Below are the code and all the weights of a small trained network. Each question names an input and a class and asks about switching units off, where a switched-off unit gives its printed mean instead of its output.

import numpy as np


def w(rows, s, z=0):
    codes = np.array(rows[::2]) - 128.0
    scale = np.full(codes.shape[1], s)
    scale[-1] = z or s
    return codes * scale


def norm(h):
    return h / np.sqrt((h * h).mean(-1, keepdims=True) + 1e-5)


def f(y):
    return np.maximum(y, 0)


def log_softmax(a):
    a = a - a.max(-1, keepdims=True)
    return a - np.log(np.exp(a).sum(-1, keepdims=True))


def net(x, mask):
    res = np.array(x, float).reshape(1, 4) / 4 @ E
    u = 0
    for l in range(2):
        y = f(norm(res) @ A[l][:, :-1].T + A[l][:, -1])
        res = res + np.where(mask[u : u + 14], y, B[l][:, -1]) @ B[l][:, :-1]
        u += 14
    return log_softmax(norm(res)[-1] @ U[:, :-1].T + U[:, -1])


A, B = {}, {}
E = w([
[172,47,110,100,102,99,89],'x0',
[17,85,91,124,73,71,254],'x1',
[177,195,59,90,148,43,162],'x2',
[36,109,178,115,193,47,114],'x3',
],0.009)
A[0] = w([
[103,214,99,119,143,133,144,4],'0.n1',
[174,208,62,136,102,79,156,30],'0.n2',
[210,137,71,106,101,210,159,94],'0.n3',
[100,139,168,172,110,198,116,72],'0.n4',
[66,188,136,173,155,199,152,100],'0.n5',
[134,194,110,92,68,205,174,53],'0.n6',
[92,151,95,173,119,131,166,147],'0.n7',
[139,59,152,182,110,190,104,61],'0.n8',
[162,183,99,65,163,122,97,64],'0.n9',
[118,186,180,196,199,139,146,145],'0.n10',
[129,187,115,175,105,161,190,162],'0.n11',
[162,115,118,118,123,139,40,33],'0.n12',
[173,46,124,126,100,88,114,88],'0.n13',
[186,249,170,186,130,113,84,113],'0.n14',
],0.012,0.0049)
B[0] = w([
[179,93,93,24,79,40,97,163],'0.n1',
[134,160,89,33,145,165,170,212],'0.n2',
[122,57,76,201,168,69,49,241],'0.n3',
[94,137,91,37,115,135,173,189],'0.n4',
[175,89,133,27,31,102,78,210],'0.n5',
[143,2,85,159,199,74,70,196],'0.n6',
[180,223,154,154,110,134,161,200],'0.n7',
[141,156,73,8,133,145,120,192],'0.n8',
[98,195,86,89,123,119,184,200],'0.n9',
[119,105,162,183,128,45,65,223],'0.n10',
[148,68,171,184,106,97,125,216],'0.n11',
[130,213,156,192,105,121,147,187],'0.n12',
[193,124,234,116,87,51,136,179],'0.n13',
[132,200,199,153,105,151,181,253],'0.n14',
],0.0097,0.0076)
A[1] = w([
[131,136,156,187,202,221,160,2],'1.n1',
[156,162,50,54,178,141,152,84],'1.n2',
[56,129,58,194,131,230,147,49],'1.n3',
[192,161,162,133,73,78,144,95],'1.n4',
[69,151,164,138,184,76,112,88],'1.n5',
[65,83,140,92,77,251,111,131],'1.n6',
[122,149,123,110,187,98,155,81],'1.n7',
[122,62,82,166,89,102,247,112],'1.n8',
[123,92,60,166,136,180,119,130],'1.n9',
[144,182,179,112,156,188,66,126],'1.n10',
[144,123,128,210,111,162,162,167],'1.n11',
[83,143,191,89,181,90,114,137],'1.n12',
[194,121,154,114,108,71,120,135],'1.n13',
[70,135,39,114,121,219,150,101],'1.n14',
],0.014,0.0093)
B[1] = w([
[226,95,215,199,32,45,212,128],'1.n1',
[144,68,85,26,112,149,165,168],'1.n2',
[220,172,86,119,145,93,147,128],'1.n3',
[77,59,160,148,89,184,93,229],'1.n4',
[184,97,78,187,150,156,102,169],'1.n5',
[230,157,86,11,129,87,219,158],'1.n6',
[210,114,86,95,120,124,117,152],'1.n7',
[140,241,191,202,158,185,127,206],'1.n8',
[137,41,87,168,173,64,88,146],'1.n9',
[108,171,129,155,144,131,246,176],'1.n10',
[102,155,137,174,188,119,130,147],'1.n11',
[207,85,51,138,142,139,98,201],'1.n12',
[33,104,145,110,108,115,144,247],'1.n13',
[213,159,145,12,124,151,199,130],'1.n14',
],0.012)
U = w([
[208,129,72,23,82,100,203,137],'0',
[128,205,199,190,123,158,186,166],'1',
[180,38,57,176,160,114,58,143],'2',
[92,81,176,93,52,85,118,182],'3',
[67,89,114,98,107,140,118,139],'4',
[88,167,55,89,206,230,69,6],'5',
[35,153,53,83,206,253,67,6],'6',
],0.015,0.011)

Each question gives the input, the list of numbers given to net, and the class t.
The units are the neurons (one row each of A and B). Each row of codes is followed by its name. A weight is (code - 128) times the scale printed after its matrix; where a second scale follows, it is the last column's (A, B and U).
mask holds one flag per neuron, layer by layer. A switched-off neuron (its flag False) gives its mean, the last column of its row in B, instead of its output. The means were averaged over made-up inputs and are rounded, as every weight is.
A unit's drop is (log p(t) with every unit on - log p(t) with that unit switched off) / (log p(t) with every unit on - log p(t) with every unit switched off).
The circuit of an input: a set's keep is (log p(t) with only the set's units on - log p(t) with every unit switched off) / (log p(t) with every unit on - log p(t) with every unit switched off). Starting from the 12 units with the biggest drops (on a tie, the unit counted first), units are removed one at a time, each time the one whose removal leaves the highest keep (on an exact tie, the one counted first), for as long as the keep stays at least 0.8.
circuit, biggest first: the units of the circuit, biggest drop first
unit that matters most: the unit with the biggest drop
top k neurons: the k neurons with the biggest drops, biggest first
k most important neurons of layer l: the k neurons of layer l with the biggest drops, biggest first
drop of u: that unit's drop, to one decimal
input [-2,0,3,4], class 2: unit that matters most : 0.n10
input [1,-4,-7,8], class 2: 3 most important neurons of layer 1 : [1.n12 1.n5 1.n2]
input [2,3,-4,5], class 2: 3 most important neurons of layer 0 : [0.n5 0.n2 0.n4]
input [6,-8,-6,2], class 1: circuit, biggest first : [0.n12 1.n10]
input [-8,0,4,5], class 3: top 2 neurons : [0.n5 0.n1]
input [-8,5,4,-7], class 3: top 2 neurons : [0.n11 0.n1]
input [-6,-3,-3,-5], class 3: top 2 neurons : [0.n5 0.n14]
input [6,4,4,7], class 2: top 2 neurons : [0.n5 1.n12]
input [0,-3,6,8], class 2: top 2 neurons : [1.n5 0.n8]
input [-4,6,3,7], class 2: top 3 neurons : [1.n12 1.n5 0.n14]
input [-7,-4,5,8], class 2: 2 most important neurons of layer 1 : [1.n12 1.n5]
input [-5,-1,4,-7], class 2: top 2 neurons : [0.n3 0.n6]
input [8,5,2,-2], class 3: circuit, biggest first : [0.n13 1.n4]
input [7,-3,7,-8], class 2: circuit, biggest first : [0.n3]
input [-7,-5,3,2], class 3: top 3 neurons : [0.n1 0.n5 1.n8]
input [3,5,-6,-1], class 0: top 2 neurons : [0.n8 1.n6]
input [-4,8,-6,-5], class 1: top 3 neurons : [1.n8 0.n11 0.n7]
input [-6,6,5,-3], class 1: 4 most important neurons of layer 0 : [0.n11 0.n8 0.n4 0.n7]
input [-4,-3,-8,-8], class 0: 2 most important neurons of layer 1 : [1.n6 1.n4]
input [-3,-8,-3,6], class 1: circuit, biggest first : [1.n10]
input [8,-5,-5,5], class 3: top 3 neurons : [0.n13 1.n8 0.n14]
input [-6,4,-6,1], class 0: top 4 neurons : [1.n6 0.n4 0.n5 0.n3]
input [-8,-1,1,-7], class 3: top 2 neurons : [0.n5 0.n14]
input [4,-5,-1,-4], class 1: 2 most important neurons of layer 0 : [0.n12 0.n5]
input [-4,4,-7,1], class 0: drop of 1.n6 : 0.4
